Below are the code and all the weights of a small trained network. Each question names an input and a target symbol and asks about switching units off, where a switched-off unit gives its printed mean instead of its output.

import numpy as np


def w(rows, s, z=0):
    codes = np.array(rows[::2]) - 128.0
    scale = np.full(codes.shape[1], s)
    scale[-1] = z or s
    return codes * scale


def norm(h):
    return h / np.sqrt((h * h).mean(-1, keepdims=True) + 1e-5)


def f(y):
    return y / 2 * (1 + np.tanh(0.7978845608 * (y + 0.044715 * y**3)))


def softmax(a):
    e = np.exp(a - a.max(-1, keepdims=True))
    return e / e.sum(-1, keepdims=True)


def log_softmax(a):
    a = a - a.max(-1, keepdims=True)
    return a - np.log(np.exp(a).sum(-1, keepdims=True))


def net(x, mask):
    ids = ['αβγδεζλμξπστφψω'.index(c) for c in x.split()]
    T = len(ids)
    res = E[ids] + P[:T]
    u = 0
    for l in range(3):
        r = norm(res)
        for j in range(2):
            rows = slice(2 * j, 2 * j + 2)
            q, k, v = (r @ M[l][rows].T for M in (Q, K, V))
            z = softmax(np.where(np.tri(T) > 0, q @ k.T / 2**0.5, -1e9)) @ v
            o = O[l][rows]
            res = res + np.where(mask[u + j], z, o[:, -1]) @ o[:, :-1]
        u += 2
        y = f(norm(res) @ A[l][:, :-1].T + A[l][:, -1])
        res = res + np.where(mask[u : u + 8], y, B[l][:, -1]) @ B[l][:, :-1]
        u += 8
    return log_softmax(norm(res)[-1] @ U[:, :-1].T + U[:, -1])


Q, K, V, O, A, B = {}, {}, {}, {}, {}, {}
E = w([
[153,153,113,179,158],'α',
[150,130,145,144,106],'β',
[179,124,118,210,253],'γ',
[124,83,136,225,150],'δ',
[88,154,148,186,97],'ε',
[207,145,53,103,154],'ζ',
[147,192,157,171,134],'λ',
[196,60,74,149,192],'μ',
[124,191,114,99,107],'ξ',
[95,131,144,140,70],'π',
[134,187,137,133,80],'σ',
[129,60,91,132,105],'τ',
[214,232,105,172,181],'φ',
[161,101,85,81,92],'ψ',
[70,58,79,144,138],'ω',
],0.014)
P = w([
[134,105,173,114,127],'0',
[88,119,30,251,126],'1',
[123,134,135,86,86],'2',
[81,134,28,204,137],'3',
[137,124,148,86,93],'4',
[71,134,10,171,158],'5',
[138,113,165,80,110],'6',
[59,123,31,156,184],'7',
[137,104,181,75,125],'8',
[75,126,31,186,163],'9',
],0.014)
Q[0] = w([
[160,131,152,2,173],'0.h1',
[210,163,57,89,123],'0.h1',
[120,126,130,124,130],'0.h2',
[152,123,128,147,125],'0.h2',
],0.019)
K[0] = w([
[65,117,86,121,255],'0.h1',
[55,188,59,108,116],'0.h1',
[119,128,129,121,133],'0.h2',
[137,125,116,148,122],'0.h2',
],0.017)
V[0] = w([
[164,91,124,142,52],'0.h1',
[64,148,106,45,173],'0.h1',
[86,170,72,165,111],'0.h2',
[122,158,2,227,82],'0.h2',
],0.0079)
O[0] = w([
[162,87,129,135,91,142],'0.h1',
[48,156,62,73,117,140],'0.h1',
[88,106,193,115,198,185],'0.h2',
[3,131,149,41,234,254],'0.h2',
],0.0055,0.0053)
A[0] = w([
[114,55,179,125,108,3],'0.n1',
[113,133,232,119,52,66],'0.n2',
[113,62,158,79,71,137],'0.n3',
[111,181,130,166,138,8],'0.n4',
[193,135,146,118,132,117],'0.n5',
[171,98,130,74,72,171],'0.n6',
[175,122,170,7,134,157],'0.n7',
[90,64,83,146,137,180],'0.n8',
],0.018,0.0035)
B[0] = w([
[116,139,73,213,140,138],'0.n1',
[102,140,251,110,173,185],'0.n2',
[101,6,122,139,132,170],'0.n3',
[143,144,76,126,158,150],'0.n4',
[147,166,168,147,124,146],'0.n5',
[184,101,111,87,42,182],'0.n6',
[152,106,141,5,182,255],'0.n7',
[146,162,97,145,157,238],'0.n8',
],0.023,0.0096)
Q[1] = w([
[250,116,207,86,124],'1.h1',
[132,125,159,149,156],'1.h1',
[163,177,192,115,131],'1.h2',
[181,187,104,168,158],'1.h2',
],0.024)
K[1] = w([
[2,115,65,25,246],'1.h1',
[179,127,91,121,136],'1.h1',
[65,218,134,94,137],'1.h2',
[192,200,73,223,17],'1.h2',
],0.017)
V[1] = w([
[79,190,186,127,6],'1.h1',
[64,179,87,90,192],'1.h1',
[150,121,78,128,116],'1.h2',
[76,147,147,101,202],'1.h2',
],0.017)
O[1] = w([
[8,143,99,144,1,48],'1.h1',
[91,91,193,25,195,3],'1.h1',
[149,150,106,143,197,178],'1.h2',
[74,115,61,91,106,205],'1.h2',
],0.0091,0.0041)
A[1] = w([
[116,213,172,82,131,100],'1.n1',
[78,6,179,197,119,76],'1.n2',
[122,153,145,79,99,84],'1.n3',
[110,156,193,124,74,116],'1.n4',
[113,14,167,130,156,124],'1.n5',
[95,170,108,135,90,114],'1.n6',
[65,72,164,83,77,151],'1.n7',
[201,145,169,127,87,253],'1.n8',
],0.02,0.0027)
B[1] = w([
[104,179,105,161,152,179],'1.n1',
[95,187,70,213,142,158],'1.n2',
[96,136,129,80,129,168],'1.n3',
[67,132,137,51,140,145],'1.n4',
[99,29,112,209,154,254],'1.n5',
[162,78,109,173,190,222],'1.n6',
[95,177,144,117,2,209],'1.n7',
[210,126,127,144,178,189],'1.n8',
],0.025,0.0069)
Q[2] = w([
[50,41,129,157,110],'2.h1',
[123,182,253,114,155],'2.h1',
[129,124,80,190,139],'2.h2',
[111,179,71,112,159],'2.h2',
],0.026)
K[2] = w([
[33,56,114,111,95],'2.h1',
[119,106,176,98,253],'2.h1',
[165,149,146,183,71],'2.h2',
[183,185,164,135,122],'2.h2',
],0.024)
V[2] = w([
[41,187,167,115,158],'2.h1',
[134,151,147,99,251],'2.h1',
[125,152,202,248,168],'2.h2',
[202,39,208,54,213],'2.h2',
],0.017)
O[2] = w([
[174,202,77,134,165,116],'2.h1',
[57,168,44,160,202,167],'2.h1',
[20,114,250,83,138,92],'2.h2',
[125,229,88,115,10,251],'2.h2',
],0.011,0.012)
A[2] = w([
[55,159,94,119,3,99],'2.n1',
[81,90,169,217,141,54],'2.n2',
[86,180,111,189,29,129],'2.n3',
[203,191,202,27,127,3],'2.n4',
[185,39,81,158,97,142],'2.n5',
[168,128,37,124,15,77],'2.n6',
[188,188,34,134,130,109],'2.n7',
[120,62,171,59,80,190],'2.n8',
],0.019,0.0045)
B[2] = w([
[67,42,200,157,156,160],'2.n1',
[148,151,116,140,5,183],'2.n2',
[188,114,159,39,174,177],'2.n3',
[60,66,44,126,248,207],'2.n4',
[113,108,105,10,208,202],'2.n5',
[37,164,31,175,83,214],'2.n6',
[164,143,242,94,94,252],'2.n7',
[224,184,191,93,93,190],'2.n8',
],0.025,0.013)
U = w([
[109,83,182,106,44,165],'α',
[195,72,108,69,26,68],'β',
[86,107,221,80,165,93],'γ',
[33,95,161,152,129,164],'δ',
[114,100,113,179,220,124],'ε',
[83,209,154,96,61,133],'ζ',
[79,73,43,160,113,143],'λ',
[231,137,202,95,74,106],'μ',
[177,158,28,104,125,144],'ξ',
[162,15,116,135,121,155],'π',
[255,87,137,124,204,65],'σ',
[162,138,113,188,104,255],'τ',
[14,178,106,140,193,63],'φ',
[10,82,104,62,97,109],'ψ',
[154,200,171,134,185,148],'ω',
],0.019,0.0092)

Each question gives the input, a string of symbols that net reads in full, and the target symbol t.
The units are the heads (2 rows each of Q, K, V and O) and the neurons (one row each of A and B). Each row of codes is followed by its name. A weight is (code - 128) times the scale printed after its matrix; where a second scale follows, it is the last column's (O, A, B and U).
mask holds one flag per unit, layer by layer, with each layer's heads first. A switched-off unit (its flag False) gives its mean, the last column of its rows in O or B, instead of its output. The means were averaged over made-up inputs and are rounded, as every weight is.
A unit's drop is (log p(t) with every unit on - log p(t) with that unit switched off) / (log p(t) with every unit on - log p(t) with every unit switched off).
The circuit of an input: a set's keep is (log p(t) with only the set's units on - log p(t) with every unit switched off) / (log p(t) with every unit on - log p(t) with every unit switched off). Starting from the 12 units with the biggest drops (on a tie, the unit counted first), units are removed one at a time, each time the one whose removal leaves the highest keep (on an exact tie, the one counted first), for as long as the keep stays at least 0.8.
units of the circuit, in order: the units of the circuit, biggest drop first
unit that matters most: the unit with the biggest drop
k most important neurons: the k neurons with the biggest drops, biggest first
which heads matter: for each layer, one digit per head in row order, 1 if its drop is at least 0.15 and else 0, layers parted by /
input ε σ π ξ τ σ μ ξ ξ ξ, target ε: units of the circuit, in order	[2.h2, 0.n7, 1.n7, 1.h2]
input ξ σ λ ε δ ξ ψ, target β: units of the circuit, in order	[0.n6]
input ζ ζ ψ ξ τ ω β, target μ: units of the circuit, in order	[0.n3, 2.n8, 1.n7]
input μ ω ξ, target ψ: which heads matter	00 / 00 / 01
input ξ ζ λ ξ σ ξ ψ τ γ, target ε: which heads matter	01 / 10 / 10
input ζ ξ σ δ, target ζ: which heads matter	01 / 00 / 01
input σ ξ ξ ω ξ μ, target σ: units of the circuit, in order	[1.n7, 2.n6]
input λ τ ζ π, target λ: 2 most important neurons	[0.n7, 1.n1]
input λ μ ξ σ τ δ, target λ: which heads matter	01 / 11 / 01
input ξ ξ α, target ζ: which heads matter	01 / 11 / 11
input ζ ξ ξ μ, target ζ: 4 most important neurons	[2.n7, 2.n6, 1.n8, 0.n8]
input μ ξ ξ ξ ξ λ, target μ: which heads matter	01 / 11 / 00
input σ β ξ φ φ, target ω: 2 most important neurons	[2.n7, 2.n6]
input φ φ ζ ζ ξ δ ξ σ σ β, target φ: unit that matters most	0.n6
input σ ω ω, target λ: units of the circuit, in order	[0.n3, 1.n2]
input σ ζ μ ξ, target σ: 2 most important neurons	[1.n7, 0.n2]
input φ ξ ζ ζ, target φ: which heads matter	01 / 00 / 01
input ψ ζ β σ, target ψ: 4 most important neurons	[0.n6, 0.n7, 2.n6, 1.n8]
input λ ζ ξ ξ ξ ε λ λ δ σ, target λ: which heads matter	11 / 10 / 01
input ξ ψ γ ξ τ τ ξ π, target ξ: which heads matter	01 / 10 / 01
input ω ψ ξ β, target ω: which heads matter	00 / 10 / 00
input μ ξ ζ ζ ζ ω ε σ, target μ: 2 most important neurons	[0.n7, 1.n8]
input ζ ξ ξ ξ ξ, target ψ: most important neuron	[1.n7]
